Here is a tiny trained network, its code and every weight. The questions are about switching its units off for an input and a class, where a switched-off unit gives its printed mean instead of its output.

import numpy as np


def w(rows, s, z=0):
    codes = np.array(rows[::2]) - 128.0
    scale = np.full(codes.shape[1], s)
    scale[-1] = z or s
    return codes * scale


def norm(h):
    return h / np.sqrt((h * h).mean(-1, keepdims=True) + 1e-5)


def f(y):
    return y / 2 * (1 + np.tanh(0.7978845608 * (y + 0.044715 * y**3)))


def log_softmax(a):
    a = a - a.max(-1, keepdims=True)
    return a - np.log(np.exp(a).sum(-1, keepdims=True))


def net(x, mask):
    res = np.array(x, float).reshape(1, 6) / 4 @ E
    u = 0
    for l in range(2):
        y = f(norm(res) @ A[l][:, :-1].T + A[l][:, -1])
        res = res + np.where(mask[u : u + 4], y, B[l][:, -1]) @ B[l][:, :-1]
        u += 4
    return log_softmax(norm(res)[-1] @ U[:, :-1].T + U[:, -1])


A, B = {}, {}
E = w([
[143,124,132,134,131,135,141],'x0',
[137,124,123,119,110,150,121],'x1',
[135,131,131,129,132,132,139],'x2',
[165,248,115,109,31,40,133],'x3',
[100,102,250,188,130,167,68],'x4',
[84,206,121,254,92,124,137],'x5',
],0.0076)
A[0] = w([
[228,151,254,87,90,72,65,42],'0.n1',
[99,91,8,177,130,106,205,121],'0.n2',
[149,150,25,229,200,172,119,1],'0.n3',
[215,152,80,118,68,43,125,220],'0.n4',
],0.0078,0.0035)
B[0] = w([
[59,226,99,2,157,169,63,181],'0.n1',
[41,111,120,5,124,131,106,198],'0.n2',
[38,217,76,54,111,154,10,155],'0.n3',
[154,3,124,37,203,138,82,254],'0.n4',
],0.0096,0.0069)
A[1] = w([
[75,107,25,145,141,130,93,169],'1.n1',
[117,146,126,106,16,66,86,220],'1.n2',
[84,179,237,143,144,187,67,254],'1.n3',
[151,80,3,12,134,41,209,231],'1.n4',
],0.0073,0.0047)
B[1] = w([
[111,245,160,132,124,180,202,166],'1.n1',
[155,72,80,161,149,89,119,168],'1.n2',
[185,78,114,134,109,106,133,211],'1.n3',
[135,127,172,233,104,145,147,252],'1.n4',
],0.012)
U = w([
[111,125,130,249,108,147,176,141],'0',
[184,80,125,143,112,79,104,251],'1',
[86,184,89,65,111,129,87,7],'2',
],0.015,0.0018)

Each question gives the input, the list of numbers given to net, and the class t.
The units are the neurons (one row each of A and B). Each row of codes is followed by its name. A weight is (code - 128) times the scale printed after its matrix; where a second scale follows, it is the last column's (A, B and U).
mask holds one flag per neuron, layer by layer. A switched-off neuron (its flag False) gives its mean, the last column of its row in B, instead of its output. The means were averaged over made-up inputs and are rounded, as every weight is.
A unit's drop is (log p(t) with every unit on - log p(t) with that unit switched off) / (log p(t) with every unit on - log p(t) with every unit switched off).
The circuit of an input: a set's keep is (log p(t) with only the set's units on - log p(t) with every unit switched off) / (log p(t) with every unit on - log p(t) with every unit switched off). Starting from all 8 units, units are removed one at a time, each time the one whose removal leaves the highest keep (on an exact tie, the one counted first), for as long as the keep stays at least 0.8.
circuit, biggest first: the units of the circuit, biggest drop first
most important unit: the unit with the biggest drop
top k neurons: the k neurons with the biggest drops, biggest first
k most important neurons of layer l: the k neurons of layer l with the biggest drops, biggest first
drop of u: that unit's drop, to one decimal
input [0,0,1,1,-6,1], class 0: 3 most important neurons of layer 1 -> (1.n4; 1.n3; 1.n1)
input [-1,5,-7,4,-8,3], class 0: most important unit -> 1.n4
input [6,-5,1,-8,0,7], class 2: circuit, biggest first -> (0.n3; 1.n4)
input [-6,-8,-2,-5,0,-6], class 0: top 3 neurons -> (0.n4; 1.n3; 1.n2)
input [5,2,5,-5,-6,-6], class 0: circuit, biggest first -> (1.n4; 0.n4)
input [3,1,2,-4,-2,-6], class 0: circuit, biggest first -> (0.n4; 1.n4)
input [-8,-5,-1,0,-3,5], class 2: top 2 neurons -> (0.n3; 0.n2)
input [1,5,7,1,5,1], class 1: circuit, biggest first -> (1.n3; 1.n4)
input [-1,8,7,7,-6,1], class 0: 2 most important neurons of layer 0 -> (0.n1; 0.n3)
input [3,-2,-4,7,1,-8], class 2: top 2 neurons -> (0.n1; 1.n3)
input [-8,8,4,-8,-1,4], class 2: circuit, biggest first -> (1.n4; 0.n3)
input [0,-2,4,8,7,2], class 1: 2 most important neurons of layer 1 -> (1.n3; 1.n2)
input [-3,6,0,5,8,7], class 1: top 3 neurons -> (1.n4; 1.n3; 1.n1)
input [6,1,-8,-6,-2,-3], class 0: circuit, biggest first -> (0.n4)
input [-5,-8,-5,1,6,3], class 1: 2 most important neurons of layer 1 -> (1.n4; 1.n3)
input [3,6,-8,3,2,8], class 1: top 2 neurons -> (1.n4; 1.n2)
input [5,-2,7,1,7,-6], class 2: top 2 neurons -> (0.n1; 1.n4)
input [6,0,4,3,6,-3], class 2: drop of 0.n3 -> 0.0
input [-8,3,-6,-5,-7,6], class 2: drop of 0.n3 -> 0.3
input [4,-7,-8,6,3,-2], class 2: circuit, biggest first -> (0.n1)
input [7,-8,-5,-8,-7,-6], class 0: drop of 1.n4 -> 0.1
